Each row has a class, written after it.
[-162 -131  -21 -295  155   55   55 -338 -181 -315 -133 -172   36   90
  149 -104   50   84   54  -41  340  133   80  -45  -81   23 -273 -255
 -152  127  -52   79 -104  114]
j_659
[ -66  -57  -20   42  102  -35  -84  103  -52  -73 -122 -196 -166   30
   81   52  -12  -44 -173 -216 -174  -21 -163  -11  -38   15   25  -70
 -185   12   35  117  -94 -203]
j_803
[  27  -20  -88 -294 -258  -30  173  -61  176   -8  -14 -184  -29 -144
  271   25  -33 -124  -95  216   89  339  135  101 -200  -20 -231  104
  -24  -28  -56   52   40  -54]
j_793
[   1 -132  179   -3 -105 -240 -260  -65 -101 -125  231    9  -76 -129
  380  -86 -130 -137  219   56   38   10 -168  -44  310   44 -163  331
 -309 -240   62  -23  -44   49]
j_391
[ 356  224   45 -174 -284   78  211   93  -46 -127  204 -172  114  313
   50   -8  -42  -44  -43 -101    4  114  240 -281   83  -54  470  120
 -118   69    7  154 -239   38]
j_675
[  29    9  -10 -155  211  -75   -3 -316  -92   69 -310 -123   69   90
  108    5 -163   79  185  -78  364  -66  121  -59  112   98 -284  -72
 -142   97   22  -11   47  383]
j_597
[ -99   23   99  -38   15 -111   63  -68  140   92  364  -24  -58  -92
 -144   59   16 -165 -128  157   16 -151 -125  323 -115   -8  240  -59
  113   -3  166   38   57 -101]
j_597
[-423   30   59  115  -65  119   57   33  -33 -192 -390 -239 -310  -18
 -291 -403 -125   91   11  205  864  -78  -78  312  177 -119 -469 -444
  226 -447  -77 -310  180   62]
j_597
[  15   10   97   96 -200  -24  270  -49 -110  146  -23  -80 -140 -137
  231   76  267 -162 -247 -395  -77 -122  198   92  -82   59  -66  -34
   17  -41   89  116   44  105]
j_391
[  46  270 -122  118   67    7  -85 -189  -93  246  -23  386  -43   24
  100   24  201  -91 -202 -185 -220   24   44  -22   42  -30  148 -128
 -146 -219   71  104 -224  -85]
j_391
[ -26  154  105  182  -53   98   10   49 -134   28  -88   54  -23 -115
 -238  -67 -102  104 -127 -172  112 -130  261   -6  211 -227 -132 -219
  202  -21 -142 -236  166   85]
j_597
[ 174 -341  -36 -255  241 -108 -102  -31  214   45 -553  -74 -214  602
  137  181 -421   67  -16  195 -166  -77 -187  263   30  -62  373   44
 -252  104  -42  201  -68 -171]
j_391
[-104    6   83   34 -192   45  102  103   41  -41  -31 -118 -190   -5
  105   -4  -54 -247 -135   86 -137  -17   34  150  -53 -143  -30  -21
   85 -146    5   78   85  -23]
j_597
[ 116   17 -178 -307   38  -43  -19 -187   52   20  -91  187  -42   15
  274   46   -2   70    1 -137   37 -162  174 -143  -88  115 -146  -58
 -347 -126   25  235 -148 -149]
j_959
[-282  155  178  -68 -347 -191  136 -297  -68   72 -362 -188 -253   37
  303  104 -108    8 -467 -277   66   26  -68  353 -442  139 -127 -340
  315 -255   28  -21  311  157]
j_497
[-110   -8 -238 -401   20  131  136 -528   53 -251 -159  143 -322  102
  142   17   -9  106   53   64  243  -87  461  283 -405  -47 -395 -208
  135 -410   71  -92  132   21]
j_783
[-396 -318   53  180    6   25 -323  174  -54 -456 -525 -370 -264   47
   98 -156  -85   53 -116  -43  -26  -60 -152  138   32  -52  -75  -16
 -208 -204  -51  -25   95  -30]
j_675
[-216  316  205  156    6   87  -45  317 -121  -53  410  110   72 -138
 -179 -158  -36 -126  232 -123  -45 -221 -368  -52  315    4  129 -157
   87   61  -62   85   72   86]
j_783
[ 126  -78  -20 -157 -415  218  164   47  -86 -174  -34 -216  111   83
   74  -74  114   18  -94 -193  -53  288  221 -103  -64   62  139  135
   99  140  -62   23 -162   39]
j_803
[ 256 -610 -193 -454  227  -79  -56 -124  -23 -230 -275 -307    6  158
  389 -115 -226   40  242  134  119   42  203   40 -215   36 -148  398
 -421  -12  303  175   -7  143]
j_377
[-133  -10   -6 -253   28   34   45  127  117   -9  157   99   16 -241
  134 -153  -31  -81   85  287   64  112 -309  232 -115   40 -260 -110
  134  -77   19  -17  220  -32]
j_959
[ -65 -103 -127 -155  110   91  254  208   97   75  -17  -18 -281 -337
    6  -21 -117   56   27  -50   45 -422   71  279  -10   -9 -534 -348
  -98 -272  -60  153  201 -289]
j_803
[-170  -38   81  151   18   29   21   28  -38   15 -144 -109  -61  -62
  -23 -226  -54   19  -46    9  273  195  -67  149  190 -161  -30 -109
  259  -82   15 -182   38  106]
j_497
[  95  -71  -72 -290    2   12  106    1   64   44  -87   81  -58  153
  -42   84  -84  155 -217  -37  153  111  176  195  -37  -42  106  -30
   76   79  -22   25  -17 -143]
j_391
[-135 -218   58  -91  296  125  -70 -311  -36 -182 -214   88  -49  159
  144  -76  -84  171   12 -228    0  -15  216  -46   10    1  -10  -86
  120  -34  -35 -147  103  169]
j_391
[  14 -129   64 -136 -278  -61  156  149   16  -33   12  -57  -93   72
   67 -146  -96   50  -40  108  162  -50   58   -8  -98 -150  186  160
  247   50   45   75   98   30]
j_959
[  53    3   -4  104   44    3  192  -61 -195  364  137  183  250 -308
 -161   45  169   51  286  -47  113 -409  163  113  262   45 -484  -56
   77  -57  -40 -135  -18   11]
j_793
[ -79   83  -68  -90  270 -175 -104 -197   99  -32  142  -10   18  -30
   67   15   63   67   18   -3   85    0 -225  150 -359  270 -203   26
   70  -41  144 -109  192   60]
j_497
[   3  315 -429 -468   -3 -331 -295 -446   13  207 -321  258  -44  257
  187  306 -307  256  -54  325  -45  174 -288  386 -394  233 -345   -5
 -202 -312  -23  162   14 -244]
j_659
[-359 -123  -28  -26 -294   -4   83   14    2 -258 -274 -139 -238   27
  486 -244  107  307  165   58   91 -188 -124  -66 -169  -18  -77 -113
  138 -239  -63   62   95  151]
j_675
[ -60  193 -204  -68 -171  243   15   38   54 -145   -9   74 -112   43
  -20   -9   96  -19 -195 -249 -256   52   16  -33 -355   54  179 -133
   62  -96   -8   62  -15 -178]
j_377
[ 108 -108  -14    9   70  -67   96    0   41 -101  -93 -348 -125  -62
  146  -67  -27  -93  148 -178  -41 -122 -100   79 -148  205 -128   55
 -132   83  127  161  157  237]
j_675
[ 157  353  -25   55  -44  -38   34  231 -136   47  290    0   66 -101
 -264   60    7   16  -32  -77  -51 -136   50   52   50 -160   62   57
   66  110   16   52  119  -13]
j_959
[ 255  212  -66 -186 -461  152  304  -34   40  194   29    8  -19  150
 -183   32    8  -40 -249  -89  106 -319  631   44 -198  -79  191  -38
  149 -289   28   31 -150 -255]
j_793
[  52  117  -21  138   -9    3  -25  -10  -71  -88  123  -30   56  -26
 -228   -8   45  -16  -90   53    7   88   -8  -47   -1 -116  231  -87
  -39   38   57   72 -149   29]
j_497
[ -44  191  -71   45 -192   42   74  -94  -46   32   82   16  152  -43
 -258   89   26   45 -204   62 -150  -17   90  -63 -124   21  169 -172
   14 -104  -10  168 -108 -114]
j_783
[-147  679 -379  -65 -281   -3  138  493   43  -19  139 -242   74  153
 -173  -82  538   85 -352   32 -104 -134 -673  365 -662  383  339 -198
 -214 -117   81  443  -13 -353]
j_675
[ 229  298  -75    4 -328 -106   15   64  -56  -49  238    9    0   53
  -68  -60    3  112  -34 -212  -43 -103   21   22 -188   96  146  135
   34  -30    9  110   24  -27]
j_497
[-102 -164  120  140   52  -43   31   28  -80  -16 -231  -22 -142  -91
  230 -231  -24  -42  136 -187   65 -135    6   45   45   47 -347 -113
   -1 -219   35   90  127  196]
j_793
[-181   57   45  468   23  -47   25  -97 -215  -14  308  108  -68 -414
 -170   60  137    1  238  -75 -140 -293  -15 -149  128  -81 -293  -92
  155 -245   52  -64  -22   41]
j_793
[-130   47  -30  -38  -39   79 -129  116  -54 -267  -64 -132 -123   58
  -17  -91 -108   27  119  -85  198   45 -188   -7    7   77  -34  116
   36  -32   46 -103   90  135]
j_597
[ -11 -105 -111 -514  126  -73   67 -321  275   57 -438    3 -128  247
  287  -62 -112  156  -66  -68  481  246   43  429 -126  166   28 -139
 -118  127   14   72  121  160]
j_783
[  42 -543  519 -177 -544  -76  161  160  341   78  -60 -210    7  186
   42 -236 -531  -60 -120  483  291  404 -195   -9  473 -151  537 -145
  273  131 -210  -10 -256 -193]
j_803
[  -7   33  -39  148   50  -87 -121  -81 -220 -160 -143 -173   20  127
 -157  -15  -69  229  -99 -157   83  129  -21  -90  105 -125   64 -197
 -112   14   -6   31 -191  -82]
j_377
[  68 -193   96  213    8 -119 -103  209 -306  -23 -353  -85 -147   46
  -44  -59 -216  212  -53 -264   32 -165   87  131  247 -187  -68   -8
  -69  -80   43   97   94   82]
j_659
[ 439  -35  -41 -194   83 -190 -293  103 -428  -29  -70  169  302  162
  135 -118 -242   53  203  -43 -103  275 -109 -337  226  -54 -279  239
 -290  316  -31   57 -233   18]
j_783
[  54  -49  -68   24  -27  -21  -55  -61   25    5 -148  -60  -69  -47
   18    6  -24   42  -34   45 -113   34 -122   28  -77   25  -85  -88
   -6   33  -35    0  -30  -65]
j_391
[-285  -22 -122  -34   78   72 -239  -74  245 -561 -390  -52 -314  331
  527  -48  261   35  -65  135   -5  479  -59 -387 -113  -30 -195 -148
 -326 -119 -229  140 -313 -119]
j_391
[  -6  413 -149 -181 -478  -34   87  -76 -321 -103  187 -221  135   66
  238   14   32   -4 -548 -347 -703 -127   30   18 -899   67  370  227
  126  -98   77  194  313  -73]
j_497
[-307  -81  -39  136  163   63  -32  313   38 -244   27 -155 -181 -154
  -15 -220  170   58  121   49  165   48 -338  317  109  -25 -237 -183
   44  -93   63   58   43  -55]
j_597
[ 176 -296  109 -116 -146  -36  154 -142    3  214 -210 -227   83 -103
   11 -193 -200  -69  -59   96  307  165   47  114  -43    5   -1  -23
  271  108  160 -169    2  199]
j_497
[ 132   81   51  -92 -115  -29  211  199   93  131  212 -197   96  -48
 -236  -40   -4  -16 -187  158  237   35  100  228   -9  -59  198   66
  168   42   95 -110  107  -43]
j_675
[  49  175   22  129  -38 -197  -28  -54 -237  110  149 -126   41 -152
   15  -22  -28   82  330 -124  137 -232 -160 -169   10  150 -225   84
   90   67  158   97   42  329]
j_659
[-142   -8   25 -207  145  -64  -26 -167   12 -142  520   35   31 -204
 -131   41  -24  156  150  406  340  -24  -98  270  220 -171  108  -92
  -42 -129   86 -153  -56 -117]
j_391
[-116  -73   33  142  152   87  -78   35  -94 -253  258    7    2  -23
  -68  -59  102  -60    7 -115 -220 -101  -95  -48  -59   -3  114  -27
   25 -110  113   28 -113 -120]
j_497
[ -31  343  124  160 -166 -298  -69   21   76   74  -23  -31 -315  166
 -140  -77 -183   62 -327 -230  242 -134  -94   53 -100 -112  537 -121
   -1  -28   16  131  100  -13]
j_793
[  16  -85   25  -53  125   32   90 -100 -143  -40   22   -9   19   21
  100  -32   -4   58   14  -10   58  101  -13  -19   68 -116  -12  -79
    4   -8   41  -64  -37    9]
j_659
[ 217 -385  241   40  174  168  145   42 -182 -127 -249   73   84  138
 -199 -276 -383   84  -11 -204  134   82  127   82  415 -130  -22 -218
  -79 -120 -171 -184  106  -11]
j_793
[ -91 -112 -121  -69   67   44    7   91  137  -82   56  -21  -12  -75
   96  -21  191   44   12  196 -104  157 -171  149 -162   46  -88   11
  133  -22   60  -93  -18 -141]
j_675
[ 107  203  376  276 -112  -22  -29  217 -231  114 -159  230   20  169
 -215 -104 -252  153 -190 -321   44 -113   -4  -75  458 -208  134 -351
  150  -39 -239 -245  121    4]
j_783
[-148  213 -164 -107  107   -8 -168 -206  110  -62    6 -179   43 -192
   68  -13   61   23 -116   87   10  358  -98  236 -258   48 -117  -13
   90   66   74 -139  181  143]
j_597
[  64  -22   97  -96  147   22   91  172  -97  -26  174  -56  101   93
 -128   32 -147   25  -62  -38  -79  -34    2   86  207 -143  251  -79
   17  119   14   65  -56 -108]
j_675
[-238 -109  111   94 -258  -65  257  397  -55  407 -133  -71 -175 -216
 -150 -119 -130   89  107   22  519 -318 -137  326  378 -192  138 -203
  328   -6  154  173   12  143]
j_377
[   0  -25  163  323 -274  146  150  321 -570  166  184  293  284 -224
 -337 -241 -127  121  115 -301  -50 -242  -42 -514  469 -173  119 -228
  247   31  -37   96 -243   39]
j_377
[-104   47   77  -64 -113   34  -50 -119 -185 -184   97  -65  -96  -15
 -155 -114 -148  138   13 -104  281 -183  116  -12   43  -45  117 -123
  145 -155   95  -48  -22   96]
j_391
[ -41    6    0  -31  -82   28  200  -91   36  -13  229   60   69    7
 -280   16   90  293 -107   33   22 -199  320  208 -160  -94  158 -152
  386  -66   37  -32   86 -105]
j_783
[  35  443  -20  299  174 -159 -163  121 -130  339  109  215  239 -100
 -222  -47   86  147   38  125  131  -15 -619  -89  249  -15  154 -218
  -90   49  -27 -222  -89  -19]
j_497
[  22 -355  155 -289  161 -151  329 -321 -210  383 -369   31  -30  151
   81  -54 -282   -1 -146 -199  281 -408  365  476  337 -278 -104 -328
 -108  223 -116  202   22  -15]
j_597
[-272 -103 -219 -168  -93  114  122 -215  102 -206  -27  -74  -51  -35
 -159   56  145   67   80  248  333   57  164   98  -39   10  -82  -57
  -46  -49  -15  140 -207  -79]
j_783
[  -9 -152 -144  -98 -114   -3  137  160  146  448 -251  148    9  -84
  -13 -133   -8  -84    3  476  227  -44 -143  272   96 -177  -81  -62
  -16  -71  -27  -44  -42 -188]
j_377
[ -82  108   43 -117  -57   99  129   51  -19   13  190  -50   72  -59
 -188   45  -16   65  -49  -57  143 -108  114    5   17  -55  210  -96
  157  186  -14   64   28   47]
j_659
[-372 -137   46   91   83  -47 -222 -179 -128 -165 -281  251 -110  146
 -149  140 -216  272  -65 -127 -112  -72   22   58   40  -20 -359 -338
  231 -183 -211  -53    4 -205]
j_377
